Below are the code and all the weights of a small trained network. Each question names an input and a class and asks about switching units off, where a switched-off unit gives its printed mean instead of its output.

import numpy as np


def w(rows, s, z=0):
    codes = np.array(rows[::2]) - 128.0
    scale = np.full(codes.shape[1], s)
    scale[-1] = z or s
    return codes * scale


def norm(h):
    return h / np.sqrt((h * h).mean(-1, keepdims=True) + 1e-5)


def f(y):
    return y / 2 * (1 + np.tanh(0.7978845608 * (y + 0.044715 * y**3)))


def log_softmax(a):
    a = a - a.max(-1, keepdims=True)
    return a - np.log(np.exp(a).sum(-1, keepdims=True))


def net(x, mask):
    res = np.array(x, float).reshape(1, 4) / 4 @ E
    u = 0
    for l in range(2):
        y = f(norm(res) @ A[l][:, :-1].T + A[l][:, -1])
        res = res + np.where(mask[u : u + 6], y, B[l][:, -1]) @ B[l][:, :-1]
        u += 6
    return log_softmax(norm(res)[-1] @ U[:, :-1].T + U[:, -1])


A, B = {}, {}
E = w([
[162,103,85,215,84,61,101],'x0',
[101,142,86,252,137,123,85],'x1',
[26,107,82,165,94,148,92],'x2',
[216,45,72,180,127,192,56],'x3',
],0.0017)
A[0] = w([
[94,242,242,124,200,83,192,6],'L0N1',
[169,45,79,174,92,163,100,78],'L0N2',
[32,171,105,212,107,90,142,119],'L0N3',
[107,149,226,32,148,146,207,104],'L0N4',
[122,233,123,106,125,59,225,83],'L0N5',
[168,59,79,251,40,22,108,18],'L0N6',
],0.0024,0.0022)
B[0] = w([
[109,31,144,54,52,126,116,169],'L0N1',
[151,134,147,86,77,107,172,174],'L0N2',
[118,166,147,143,169,208,116,222],'L0N3',
[205,162,122,184,169,58,122,254],'L0N4',
[85,78,145,88,119,109,123,179],'L0N5',
[193,167,97,99,253,190,118,237],'L0N6',
],0.0032,0.00095)
A[1] = w([
[204,93,45,254,99,112,61,4],'L1N1',
[246,129,170,96,170,173,159,107],'L1N2',
[67,204,152,199,162,56,144,237],'L1N3',
[153,46,136,10,70,182,133,181],'L1N4',
[98,22,68,107,64,200,67,94],'L1N5',
[88,133,174,33,109,14,190,85],'L1N6',
],0.0037,0.0018)
B[1] = w([
[192,111,119,3,141,94,119,238],'L1N1',
[143,142,54,105,183,152,82,207],'L1N2',
[107,193,141,161,155,188,139,231],'L1N3',
[127,168,98,176,155,146,95,202],'L1N4',
[68,177,171,166,92,147,146,160],'L1N5',
[187,140,188,93,76,94,132,253],'L1N6',
],0.005,0.0025)
U = w([
[229,120,34,94,197,143,68,183],'0',
[100,59,98,166,116,82,204,2],'1',
[109,77,126,179,125,74,144,39],'2',
[93,39,127,146,126,83,161,38],'3',
[95,90,118,134,43,152,97,76],'4',
[156,161,255,74,83,39,183,180],'5',
[19,187,133,248,136,191,132,182],'6',
],0.0095,0.0069)

Each question gives the input, the list of numbers given to net, and the class t.
The units are the neurons (one row each of A and B). Each row of codes is followed by its name. A weight is (code - 128) times the scale printed after its matrix; where a second scale follows, it is the last column's (A, B and U).
mask holds one flag per neuron, layer by layer. A switched-off neuron (its flag False) gives its mean, the last column of its row in B, instead of its output. The means were averaged over made-up inputs and are rounded, as every weight is.
A unit's drop is (log p(t) with every unit on - log p(t) with that unit switched off) / (log p(t) with every unit on - log p(t) with every unit switched off).
The circuit of an input: a set's keep is (log p(t) with only the set's units on - log p(t) with every unit switched off) / (log p(t) with every unit on - log p(t) with every unit switched off). Starting from all 12 units, units are removed one at a time, each time the one whose removal leaves the highest keep (on an exact tie, the one counted first), for as long as the keep stays at least 0.8.
circuit, biggest first: the units of the circuit, biggest drop first
k most important neurons: the k neurons with the biggest drops, biggest first
top k neurons in layer l: the k neurons of layer l with the biggest drops, biggest first
drop of u: that unit's drop, to one decimal
input [5,8,1,0], class 0: circuit, biggest first : [L1N1]
input [-8,0,1,6], class 6: circuit, biggest first : [L1N5 L1N1]
input [-3,0,5,5], class 6: 2 most important neurons : [L1N5 L0N4]
input [2,-2,7,5], class 4: circuit, biggest first : [L1N5 L1N1]
input [0,-1,7,6], class 4: top 3 neurons in layer 1 : [L1N5 L1N1 L1N3]
input [-2,-2,8,7], class 6: 2 most important neurons : [L1N5 L0N4]
input [-3,-2,4,-1], class 6: 3 most important neurons : [L1N1 L0N2 L1N3]
input [-6,-5,-7,0], class 0: 4 most important neurons : [L1N2 L1N4 L1N5 L0N2]
input [-8,8,-3,1], class 6: 2 most important neurons : [L1N1 L0N6]
input [-8,4,2,5], class 6: drop of L1N5 : 0.1
